Below is a small trained network, with its code and all its weights. Each question gives an input and a class and asks what happens when units are switched off, that is, made to give their printed mean instead of their output.

import numpy as np


def w(rows, s, z=0):
    codes = np.array(rows[::2]) - 128.0
    scale = np.full(codes.shape[1], s)
    scale[-1] = z or s
    return codes * scale


def f(y):
    return y / 2 * (1 + np.tanh(0.7978845608 * (y + 0.044715 * y**3)))


def log_softmax(a):
    a = a - a.max(-1, keepdims=True)
    return a - np.log(np.exp(a).sum(-1, keepdims=True))


def net(x, mask):
    res = np.array(x, float).reshape(1, 5) / 4 @ E
    y = f(res @ A[0][:, :-1].T + A[0][:, -1])
    res = res + np.where(mask, y, B[0][:, -1]) @ B[0][:, :-1]
    return log_softmax(res[-1] @ U[:, :-1].T + U[:, -1])


A, B = {}, {}
E = w([
[97,124,2,159,173,234,130],'x0',
[157,125,153,217,167,147,43],'x1',
[97,153,108,124,126,91,109],'x2',
[105,152,122,131,124,117,118],'x3',
[90,78,132,235,75,81,178],'x4',
],0.011)
A[0] = w([
[124,145,88,117,148,107,150,191],'N0',
[145,143,55,88,174,201,81,137],'N1',
[156,163,197,61,132,109,86,189],'N2',
[99,89,195,156,89,40,202,215],'N3',
[98,116,113,162,132,189,71,137],'N4',
[182,115,146,201,147,104,47,168],'N5',
[135,182,176,65,119,120,105,170],'N6',
[158,134,145,121,115,88,80,164],'N7',
[118,138,61,65,160,185,110,153],'N8',
[153,128,126,152,211,174,2,207],'N9',
[175,132,135,204,130,130,30,195],'N10',
[179,183,204,58,165,108,84,179],'N11',
[85,121,49,213,121,159,184,113],'N12',
[153,109,158,192,197,104,109,135],'N13',
[140,114,191,186,162,160,68,190],'N14',
[81,154,107,71,132,134,181,232],'N15',
[157,100,140,152,165,142,112,139],'N16',
[136,152,83,71,127,108,191,254],'N17',
[153,136,92,96,194,168,103,134],'N18',
],0.0089,0.0049)
B[0] = w([
[172,86,118,102,157,185,166,158],'N0',
[100,137,113,48,86,120,55,216],'N1',
[188,60,87,201,162,106,172,223],'N2',
[93,147,216,169,39,131,187,249],'N3',
[85,136,61,104,166,64,141,181],'N4',
[106,206,136,166,152,81,11,206],'N5',
[156,69,102,171,160,156,191,200],'N6',
[137,155,143,197,150,141,144,168],'N7',
[128,125,209,40,118,163,91,207],'N8',
[96,117,73,105,191,74,68,239],'N9',
[93,203,103,143,189,100,14,215],'N10',
[175,98,51,200,235,68,179,236],'N11',
[218,70,57,176,254,122,205,220],'N12',
[89,176,162,139,158,96,67,175],'N13',
[105,160,119,146,122,56,73,202],'N14',
[174,42,150,91,125,205,154,205],'N15',
[128,147,112,123,124,94,117,150],'N16',
[181,31,127,92,93,222,162,212],'N17',
[101,148,105,77,99,131,85,184],'N18',
],0.0078,0.011)
U = w([
[211,71,100,147,169,173,205,254],'0',
[161,119,68,199,198,92,105,148],'1',
[150,97,139,59,106,228,88,15],'2',
[79,160,106,46,136,83,85,58],'3',
[120,89,180,141,2,124,166,206],'4',
[101,202,197,183,102,107,80,53],'5',
],0.009,0.0018)

Each question gives the input, the list of numbers given to net, and the class t.
The units are the neurons (one row each of A and B). Each row of codes is followed by its name. A weight is (code - 128) times the scale printed after its matrix; where a second scale follows, it is the last column's (A, B and U).
mask holds one flag per neuron, in row order. A switched-off neuron (its flag False) gives its mean, the last column of its row in B, instead of its output. The means were averaged over made-up inputs and are rounded, as every weight is.
A unit's drop is (log p(t) with every unit on - log p(t) with that unit switched off) / (log p(t) with every unit on - log p(t) with every unit switched off).
The circuit of an input: a set's keep is (log p(t) with only the set's units on - log p(t) with every unit switched off) / (log p(t) with every unit on - log p(t) with every unit switched off). Starting from the 12 units with the biggest drops (on a tie, the unit counted first), units are removed one at a time, each time the one whose removal leaves the highest keep (on an exact tie, the one counted first), for as long as the keep stays at least 0.8.
units of the circuit, in order: the units of the circuit, biggest drop first
top k neurons: the k neurons with the biggest drops, biggest first
drop when u is switched off: that unit's drop, to one decimal
input [-7,-7,4,5,2], class 4: units of the circuit, in order -> (N3)
input [-5,6,-3,1,1], class 5: units of the circuit, in order -> (N12, N5)
input [0,7,-5,7,4], class 5: units of the circuit, in order -> (N11, N2)
input [4,6,7,0,0], class 3: units of the circuit, in order -> (N11, N2, N1)
input [-4,1,6,8,8], class 5: top 2 neurons -> (N17, N15)
input [0,-5,-4,-2,2], class 4: top 2 neurons -> (N11, N12)
input [8,0,3,-6,6], class 0: top 2 neurons -> (N12, N5)
input [1,-6,7,-6,-4], class 2: top 2 neurons -> (N12, N8)
input [0,3,0,-5,4], class 5: top 2 neurons -> (N11, N2)
input [1,-1,-5,-4,-3], class 2: drop when N12 is switched off -> 0.3
input [1,-2,-2,-3,-5], class 2: drop when N8 is switched off -> 0.2
input [-1,-3,-3,2,-7], class 0: drop when N11 is switched off -> 0.3
